Below is a small trained network, with its code and all its weights. Each question gives an input and a class and asks what happens when units are switched off, that is, made to give their printed mean instead of their output.

import numpy as np


def w(rows, s, z=0):
    codes = np.array(rows[::2]) - 128.0
    scale = np.full(codes.shape[1], s)
    scale[-1] = z or s
    return codes * scale


def f(y):
    return y / 2 * (1 + np.tanh(0.7978845608 * (y + 0.044715 * y**3)))


def log_softmax(a):
    a = a - a.max(-1, keepdims=True)
    return a - np.log(np.exp(a).sum(-1, keepdims=True))


def net(x, mask):
    res = np.array(x, float).reshape(1, 6) / 4 @ E
    y = f(res @ A[0][:, :-1].T + A[0][:, -1])
    res = res + np.where(mask, y, B[0][:, -1]) @ B[0][:, :-1]
    return log_softmax(res[-1] @ U[:, :-1].T + U[:, -1])


A, B = {}, {}
E = w([
[225,61,123,118,133,95],'x0',
[214,164,146,118,157,140],'x1',
[121,94,242,171,126,177],'x2',
[127,158,113,44,228,122],'x3',
[125,149,98,200,96,80],'x4',
[136,134,78,178,156,250],'x5',
],0.012)
A[0] = w([
[78,139,124,45,121,68,182],'N1',
[92,174,115,99,131,196,12],'N2',
[207,122,163,122,211,213,197],'N3',
[112,135,97,125,170,82,132],'N4',
[169,154,90,123,96,64,143],'N5',
[159,153,107,100,125,61,191],'N6',
[93,99,65,215,113,167,174],'N7',
[76,200,166,171,150,186,174],'N8',
[125,112,173,176,84,170,217],'N9',
[159,154,91,113,120,54,133],'N10',
[29,118,127,43,143,82,104],'N11',
[76,131,157,77,138,114,129],'N12',
[153,141,100,144,131,74,121],'N13',
[86,170,125,169,145,179,89],'N14',
[144,98,125,137,177,123,60],'N15',
[101,130,134,214,103,69,5],'N16',
[163,119,239,144,64,124,173],'N17',
[159,122,66,164,88,79,170],'N18',
[160,146,148,27,166,146,212],'N19',
[68,118,144,30,146,121,124],'N20',
[96,167,135,90,151,104,104],'N21',
[204,117,140,106,224,176,145],'N22',
[203,117,139,32,208,206,103],'N23',
[134,114,128,72,145,157,172],'N24',
[179,129,129,80,210,150,186],'N25',
[86,161,116,104,141,178,114],'N26',
[103,132,90,64,99,68,202],'N27',
[142,148,72,57,97,34,167],'N28',
[183,82,245,179,61,118,117],'N29',
[79,143,115,232,122,179,156],'N30',
[68,162,139,145,175,184,126],'N31',
[126,90,97,129,113,157,51],'N32',
[158,75,99,157,71,152,43],'N33',
],0.012,0.0031)
B[0] = w([
[74,122,176,27,119,60,209],'N1',
[130,161,153,141,143,125,171],'N2',
[185,87,128,171,215,231,234],'N3',
[132,121,127,111,147,97,164],'N4',
[174,141,84,127,124,54,188],'N5',
[156,167,112,102,138,90,192],'N6',
[80,108,46,175,57,197,216],'N7',
[93,214,165,193,185,163,203],'N8',
[150,111,145,211,92,159,195],'N9',
[152,194,84,117,118,55,190],'N10',
[36,105,172,97,112,99,208],'N11',
[96,126,193,100,129,133,170],'N12',
[160,155,82,112,104,106,164],'N13',
[79,188,136,149,108,188,181],'N14',
[127,140,129,170,149,135,140],'N15',
[154,135,87,157,98,156,185],'N16',
[209,125,254,196,76,64,210],'N17',
[189,126,23,125,89,88,194],'N18',
[138,94,134,78,198,128,223],'N19',
[11,52,235,25,146,129,197],'N20',
[108,117,139,93,139,101,168],'N21',
[189,127,94,138,216,184,223],'N22',
[168,111,139,74,250,202,248],'N23',
[134,119,145,117,193,168,171],'N24',
[160,101,106,96,199,159,216],'N25',
[101,156,146,122,153,156,173],'N26',
[115,126,113,66,131,74,202],'N27',
[135,176,83,74,134,51,228],'N28',
[183,95,179,198,94,70,226],'N29',
[94,165,74,210,87,205,221],'N30',
[101,177,146,162,154,150,189],'N31',
[125,89,112,118,124,163,142],'N32',
[141,84,103,110,60,142,172],'N33',
],0.0089,0.015)
U = w([
[192,77,94,93,208,172,210],'0',
[159,158,31,80,125,54,107],'1',
[62,77,154,52,150,97,94],'2',
[118,26,8,135,54,153,11],'3',
[207,65,178,183,76,107,103],'4',
[66,180,90,181,120,161,170],'5',
],0.011,0.0011)

Each question gives the input, the list of numbers given to net, and the class t.
The units are the neurons (one row each of A and B). Each row of codes is followed by its name. A weight is (code - 128) times the scale printed after its matrix; where a second scale follows, it is the last column's (A, B and U).
mask holds one flag per neuron, in row order. A switched-off neuron (its flag False) gives its mean, the last column of its row in B, instead of its output. The means were averaged over made-up inputs and are rounded, as every weight is.
A unit's drop is (log p(t) with every unit on - log p(t) with that unit switched off) / (log p(t) with every unit on - log p(t) with every unit switched off).
The circuit of an input: a set's keep is (log p(t) with only the set's units on - log p(t) with every unit switched off) / (log p(t) with every unit on - log p(t) with every unit switched off). Starting from the 12 units with the biggest drops (on a tie, the unit counted first), units are removed one at a time, each time the one whose removal leaves the highest keep (on an exact tie, the one counted first), for as long as the keep stays at least 0.8.
circuit, biggest first: the units of the circuit, biggest drop first
unit that matters most: the unit with the biggest drop
top k neurons: the k neurons with the biggest drops, biggest first
drop when u is switched off: that unit's drop, to one decimal
input [3,-5,6,-6,5,8], class 3: unit that matters most	N7
input [8,0,-3,-3,0,7], class 3: circuit, biggest first	(N7, N33)
input [-3,1,-1,-5,-5,-4], class 4: circuit, biggest first	(N17, N23)
input [-4,4,-6,2,0,2], class 1: top 2 neurons	(N3, N28)
input [-3,6,-4,2,0,-1], class 1: top 2 neurons	(N3, N28)
input [-6,-8,-2,0,7,-8], class 1: top 3 neurons	(N28, N16, N18)
input [1,-6,5,-4,3,1], class 4: top 2 neurons	(N17, N29)
input [-8,8,6,-3,1,1], class 5: top 3 neurons	(N8, N30, N14)
input [-3,-5,1,-2,4,-8], class 1: top 2 neurons	(N16, N28)
input [1,-6,2,7,-3,2], class 2: top 2 neurons	(N20, N11)
input [-4,3,-4,2,1,-3], class 1: top 2 neurons	(N28, N10)
input [-7,7,0,7,8,4], class 5: drop when N8 is switched off	0.1
input [2,0,2,-4,1,7], class 3: drop when N33 is switched off	0.3
input [2,-5,-7,-2,-6,3], class 2: unit that matters most	N30
input [-6,3,-2,-1,3,-5], class 1: drop when N18 is switched off	0.0
